Below is a small trained network, with its code and all its weights. Each question gives an input and a target symbol and asks what happens when units are switched off, that is, made to give their printed mean instead of their output.

import numpy as np


def w(rows, s, z=0):
    codes = np.array(rows[::2]) - 128.0
    scale = np.full(codes.shape[1], s)
    scale[-1] = z or s
    return codes * scale


def norm(h):
    return h / np.sqrt((h * h).mean(-1, keepdims=True) + 1e-5)


def f(y):
    return np.maximum(y, 0)


def softmax(a):
    e = np.exp(a - a.max(-1, keepdims=True))
    return e / e.sum(-1, keepdims=True)


def log_softmax(a):
    a = a - a.max(-1, keepdims=True)
    return a - np.log(np.exp(a).sum(-1, keepdims=True))


def net(x, mask):
    ids = ['ΓΞΠΩαετ'.index(c) for c in x.split()]
    T = len(ids)
    res = E[ids] + P[:T]
    r = norm(res)
    for j in range(2):
        rows = slice(2 * j, 2 * j + 2)
        q, k, v = (r @ M[0][rows].T for M in (Q, K, V))
        z = softmax(np.where(np.tri(T) > 0, q @ k.T / 2**0.5, -1e9)) @ v
        o = O[0][rows]
        res = res + np.where(mask[j], z, o[:, -1]) @ o[:, :-1]
    y = f(norm(res) @ A[0][:, :-1].T + A[0][:, -1])
    res = res + np.where(mask[2:14], y, B[0][:, -1]) @ B[0][:, :-1]
    return log_softmax(norm(res)[-1] @ U[:, :-1].T + U[:, -1])


Q, K, V, O, A, B = {}, {}, {}, {}, {}, {}
E = w([
[144,76,97,241],'Γ',
[155,130,131,181],'Ξ',
[253,167,140,47],'Π',
[107,122,97,225],'Ω',
[157,84,168,117],'α',
[160,126,101,161],'ε',
[114,90,78,106],'τ',
],0.028)
P = w([
[81,77,151,254],'0',
[107,98,121,224],'1',
[115,100,120,203],'2',
[116,108,121,190],'3',
[123,111,114,174],'4',
[127,107,114,161],'5',
[136,115,104,153],'6',
[146,115,106,140],'7',
[151,108,105,130],'8',
[170,109,103,121],'9',
[182,113,106,116],'10',
[189,121,105,110],'11',
[192,114,104,95],'12',
[196,123,105,108],'13',
],0.0089)
Q[0] = w([
[104,98,139,125],'h0',
[154,2,115,98],'h0',
[75,158,115,16],'h1',
[60,119,154,115],'h1',
],0.021)
K[0] = w([
[137,123,178,105],'h0',
[166,175,100,75],'h0',
[107,84,114,253],'h1',
[131,180,142,185],'h1',
],0.021)
V[0] = w([
[66,2,140,152],'h0',
[182,2,27,91],'h0',
[156,255,16,219],'h1',
[36,154,62,106],'h1',
],0.0079)
O[0] = w([
[167,166,141,95,165],'h0',
[141,147,95,140,253],'h0',
[89,135,133,253,142],'h1',
[73,124,66,110,43],'h1',
],0.016,0.006)
A[0] = w([
[133,157,138,162,168],'n0',
[174,112,143,178,48],'n1',
[93,151,139,117,85],'n2',
[153,84,149,112,108],'n3',
[147,133,60,138,154],'n4',
[137,172,143,56,127],'n5',
[148,177,26,81,224],'n6',
[173,167,95,135,225],'n7',
[75,55,133,101,183],'n8',
[140,87,60,152,87],'n9',
[4,104,92,154,255],'n10',
[158,116,151,57,222],'n11',
],0.018,0.0039)
B[0] = w([
[86,142,115,89,194],'n0',
[114,144,108,105,227],'n1',
[133,111,136,114,128],'n2',
[147,146,131,168,154],'n3',
[146,118,112,118,211],'n4',
[140,78,109,171,162],'n5',
[143,105,130,89,223],'n6',
[146,136,120,90,251],'n7',
[74,182,180,206,144],'n8',
[128,113,108,108,203],'n9',
[142,106,188,7,184],'n10',
[133,102,161,211,182],'n11',
],0.018,0.011)
U = w([
[102,36,43,195,98],'Γ',
[86,162,161,211,254],'Ξ',
[202,246,201,99,48],'Π',
[67,113,204,86,154],'Ω',
[242,86,168,178,139],'α',
[74,137,28,166,134],'ε',
[159,78,59,37,144],'τ',
],0.011,0.0055)

Each question gives the input, a string of symbols that net reads in full, and the target symbol t.
The units are the heads (2 rows each of Q, K, V and O) and the neurons (one row each of A and B). Each row of codes is followed by its name. A weight is (code - 128) times the scale printed after its matrix; where a second scale follows, it is the last column's (O, A, B and U).
mask holds one flag per unit, heads first, then neurons. A switched-off unit (its flag False) gives its mean, the last column of its rows in O or B, instead of its output. The means were averaged over made-up inputs and are rounded, as every weight is.
A unit's drop is (log p(t) with every unit on - log p(t) with that unit switched off) / (log p(t) with every unit on - log p(t) with every unit switched off).
The circuit of an input: a set's keep is (log p(t) with only the set's units on - log p(t) with every unit switched off) / (log p(t) with every unit on - log p(t) with every unit switched off). Starting from the 12 units with the biggest drops (on a tie, the unit counted first), units are removed one at a time, each time the one whose removal leaves the highest keep (on an exact tie, the one counted first), for as long as the keep stays at least 0.8.
units of the circuit, in order: the units of the circuit, biggest drop first
top k neurons: the k neurons with the biggest drops, biggest first
heads that matter: for each layer, one digit per head in row order, 1 if its drop is at least 0.15 and else 0, layers parted by /
drop when u is switched off: that unit's drop, to one decimal
input τ τ Ξ Ω, target τ: heads that matter => 00
input Π Ξ Ω Γ α, target Ξ: heads that matter => 10
input τ τ τ Ω Ξ Ξ Ξ Π Ξ τ Ξ, target Π: heads that matter => 01
input Ξ Ξ τ Ξ Ξ Γ, target τ: units of the circuit, in order => h1, n10
input Ξ Ω Ω, target Ω: heads that matter => 01
input Π τ Π α α Π α, target Ξ: units of the circuit, in order => h0, n8, n6
input ε Ω Ω ε, target ε: units of the circuit, in order => h1, n11, n0
input Γ Ξ Ξ Ω, target Ω: top neuron => n10
input Ξ α Ξ τ Π Ξ Ξ Γ ε Ω Ω, target ε: heads that matter => 01
input Ξ Ξ ε, target ε: heads that matter => 01
input Ξ τ ε Ξ τ Ξ Ξ ε α ε, target α: units of the circuit, in order => h1, n11, n10
input α α α Ω, target α: heads that matter => 01
input α α τ Ξ α, target α: heads that matter => 00
input ε Ξ Ξ Γ ε Ξ, target Ξ: units of the circuit, in order => h1
input τ α Ξ Ξ Π Ξ Ω, target ε: heads that matter => 11
input Ξ Ξ Γ Γ Π Π τ α Ξ τ Γ Π τ, target Ω: heads that matter => 10
input Ξ α Ξ ε, target α: drop when n11 is switched off => 0.3
input α ε Π Ξ Ξ ε τ Π Π Ω τ, target Ω: drop when h0 is switched off => 0.6
input τ Ω Ξ α Ξ Π Π Ω Π Ξ Ξ, target Π: drop when n9 is switched off => 0.2
